Below are the code and all the weights of a small trained network. Each question names an input and a target symbol and asks about switching units off, where a switched-off unit gives its printed mean instead of its output.

import numpy as np


def w(rows, s, z=0):
    codes = np.array(rows[::2]) - 128.0
    scale = np.full(codes.shape[1], s)
    scale[-1] = z or s
    return codes * scale


def norm(h):
    return h / np.sqrt((h * h).mean(-1, keepdims=True) + 1e-5)


def f(y):
    return np.maximum(y, 0)


def softmax(a):
    e = np.exp(a - a.max(-1, keepdims=True))
    return e / e.sum(-1, keepdims=True)


def log_softmax(a):
    a = a - a.max(-1, keepdims=True)
    return a - np.log(np.exp(a).sum(-1, keepdims=True))


def net(x, mask):
    ids = ['ΔΩαβεηθξσφ'.index(c) for c in x.split()]
    T = len(ids)
    res = E[ids] + P[:T]
    r = norm(res)
    for j in range(2):
        rows = slice(2 * j, 2 * j + 2)
        q, k, v = (r @ M[0][rows].T for M in (Q, K, V))
        z = softmax(np.where(np.tri(T) > 0, q @ k.T / 2**0.5, -1e9)) @ v
        o = O[0][rows]
        res = res + np.where(mask[j], z, o[:, -1]) @ o[:, :-1]
    y = f(norm(res) @ A[0][:, :-1].T + A[0][:, -1])
    res = res + np.where(mask[2:10], y, B[0][:, -1]) @ B[0][:, :-1]
    return log_softmax(norm(res)[-1] @ U[:, :-1].T + U[:, -1])


Q, K, V, O, A, B = {}, {}, {}, {}, {}, {}
E = w([
[211,154,122,68,220,163],'Δ',
[156,83,92,254,90,127],'Ω',
[118,123,67,235,107,172],'α',
[226,104,143,99,180,162],'β',
[126,120,58,109,247,155],'ε',
[211,63,133,133,239,91],'η',
[251,102,247,89,147,102],'θ',
[184,159,197,177,124,176],'ξ',
[73,165,187,100,165,10],'σ',
[107,166,43,125,169,30],'φ',
],0.015)
P = w([
[216,136,21,158,2,155],'0',
[209,145,73,133,52,152],'1',
[191,154,111,121,96,135],'2',
[166,169,140,125,127,138],'3',
[142,172,189,147,147,124],'4',
[120,178,218,182,168,113],'5',
[97,199,253,206,229,136],'6',
],0.0092)
Q[0] = w([
[254,140,161,172,228,77],'head 0',
[149,195,167,146,166,151],'head 0',
[123,113,103,37,43,133],'head 1',
[36,183,117,118,81,72],'head 1',
],0.012)
K[0] = w([
[67,228,214,186,175,25],'head 0',
[106,55,116,203,168,107],'head 0',
[174,81,30,162,103,173],'head 1',
[148,140,1,74,100,59],'head 1',
],0.009)
V[0] = w([
[110,155,87,134,130,130],'head 0',
[123,81,157,146,161,251],'head 0',
[95,163,171,94,62,85],'head 1',
[132,43,121,118,170,63],'head 1',
],0.014)
O[0] = w([
[73,153,90,207,174,102,109],'head 0',
[117,4,58,67,31,154,10],'head 0',
[215,185,103,20,61,107,102],'head 1',
[161,139,102,168,150,211,131],'head 1',
],0.013,0.011)
A[0] = w([
[60,176,55,118,165,133,146],'neuron 0',
[142,124,109,79,66,110,142],'neuron 1',
[99,142,187,141,68,147,108],'neuron 2',
[116,79,101,178,116,121,254],'neuron 3',
[130,182,137,150,88,63,121],'neuron 4',
[120,181,91,171,40,171,142],'neuron 5',
[76,105,168,102,157,118,104],'neuron 6',
[119,69,102,64,99,6,113],'neuron 7',
],0.016,0.0053)
B[0] = w([
[223,99,140,149,146,32,169],'neuron 0',
[66,59,126,170,192,121,203],'neuron 1',
[102,121,155,107,206,63,172],'neuron 2',
[102,180,124,75,102,138,254],'neuron 3',
[166,155,108,146,108,201,232],'neuron 4',
[190,66,190,87,173,112,160],'neuron 5',
[103,97,101,193,83,137,164],'neuron 6',
[13,165,255,93,123,110,254],'neuron 7',
],0.013,0.0063)
U = w([
[74,174,55,71,152,167,112],'Δ',
[89,106,72,175,153,110,45],'Ω',
[236,66,179,105,184,142,114],'α',
[156,111,151,191,39,174,96],'β',
[102,67,126,200,163,250,127],'ε',
[154,223,133,44,128,202,112],'η',
[152,85,99,172,83,68,198],'θ',
[117,147,94,104,66,220,252],'ξ',
[154,201,158,223,160,92,107],'σ',
[54,113,193,75,167,110,160],'φ',
],0.013,0.0031)

Each question gives the input, a string of symbols that net reads in full, and the target symbol t.
The units are the heads (2 rows each of Q, K, V and O) and the neurons (one row each of A and B). Each row of codes is followed by its name. A weight is (code - 128) times the scale printed after its matrix; where a second scale follows, it is the last column's (O, A, B and U).
mask holds one flag per unit, heads first, then neurons. A switched-off unit (its flag False) gives its mean, the last column of its rows in O or B, instead of its output. The means were averaged over made-up inputs and are rounded, as every weight is.
A unit's drop is (log p(t) with every unit on - log p(t) with that unit switched off) / (log p(t) with every unit on - log p(t) with every unit switched off).
The circuit of an input: a set's keep is (log p(t) with only the set's units on - log p(t) with every unit switched off) / (log p(t) with every unit on - log p(t) with every unit switched off). Starting from all 10 units, units are removed one at a time, each time the one whose removal leaves the highest keep (on an exact tie, the one counted first), for as long as the keep stays at least 0.8.
circuit, biggest first: the units of the circuit, biggest drop first
unit that matters most: the unit with the biggest drop
top k neurons: the k neurons with the biggest drops, biggest first
heads that matter: for each layer, one digit per head in row order, 1 if its drop is at least 0.15 and else 0, layers parted by /
drop when u is switched off: that unit's drop, to one decimal
input η θ Ω ε, target α: circuit, biggest first : (neuron 0; head 0)
input ε η Δ, target ε: circuit, biggest first : (head 1; head 0)
input σ σ ξ α, target α: circuit, biggest first : (neuron 5; head 1)
input ε ξ η σ ξ α, target α: circuit, biggest first : (neuron 5; head 0; head 1)
input θ η η, target α: heads that matter : 10
input Δ σ ξ η σ, target η: heads that matter : 01
input σ σ α, target η: top 2 neurons : (neuron 4; neuron 1)
input η Δ η η, target ε: heads that matter : 11
input ε ξ Δ, target φ: circuit, biggest first : (head 0; head 1)
input ξ Δ η Δ, target ε: circuit, biggest first : (head 1; head 0; neuron 6; neuron 7)
input η η α, target ε: circuit, biggest first : (head 0)
input θ ξ ε, target φ: circuit, biggest first : (head 0; head 1)
input ξ η θ, target φ: circuit, biggest first : (head 0; head 1; neuron 7; neuron 1)
input η φ η ξ Δ, target φ: circuit, biggest first : (head 1; head 0)
input η η ε, target ε: circuit, biggest first : (head 1)
input θ ε Δ, target α: top 2 neurons : (neuron 3; neuron 7)
input η Ω Ω, target ε: top 2 neurons : (neuron 7; neuron 5)
input ε η α η β, target ε: drop when neuron 7 is switched off : 0.2
input ξ η ε, target φ: drop when neuron 7 is switched off : 0.4
input β η α, target ε: drop when head 1 is switched off : 1.5
input θ η η ξ η β, target φ: unit that matters most : head 1
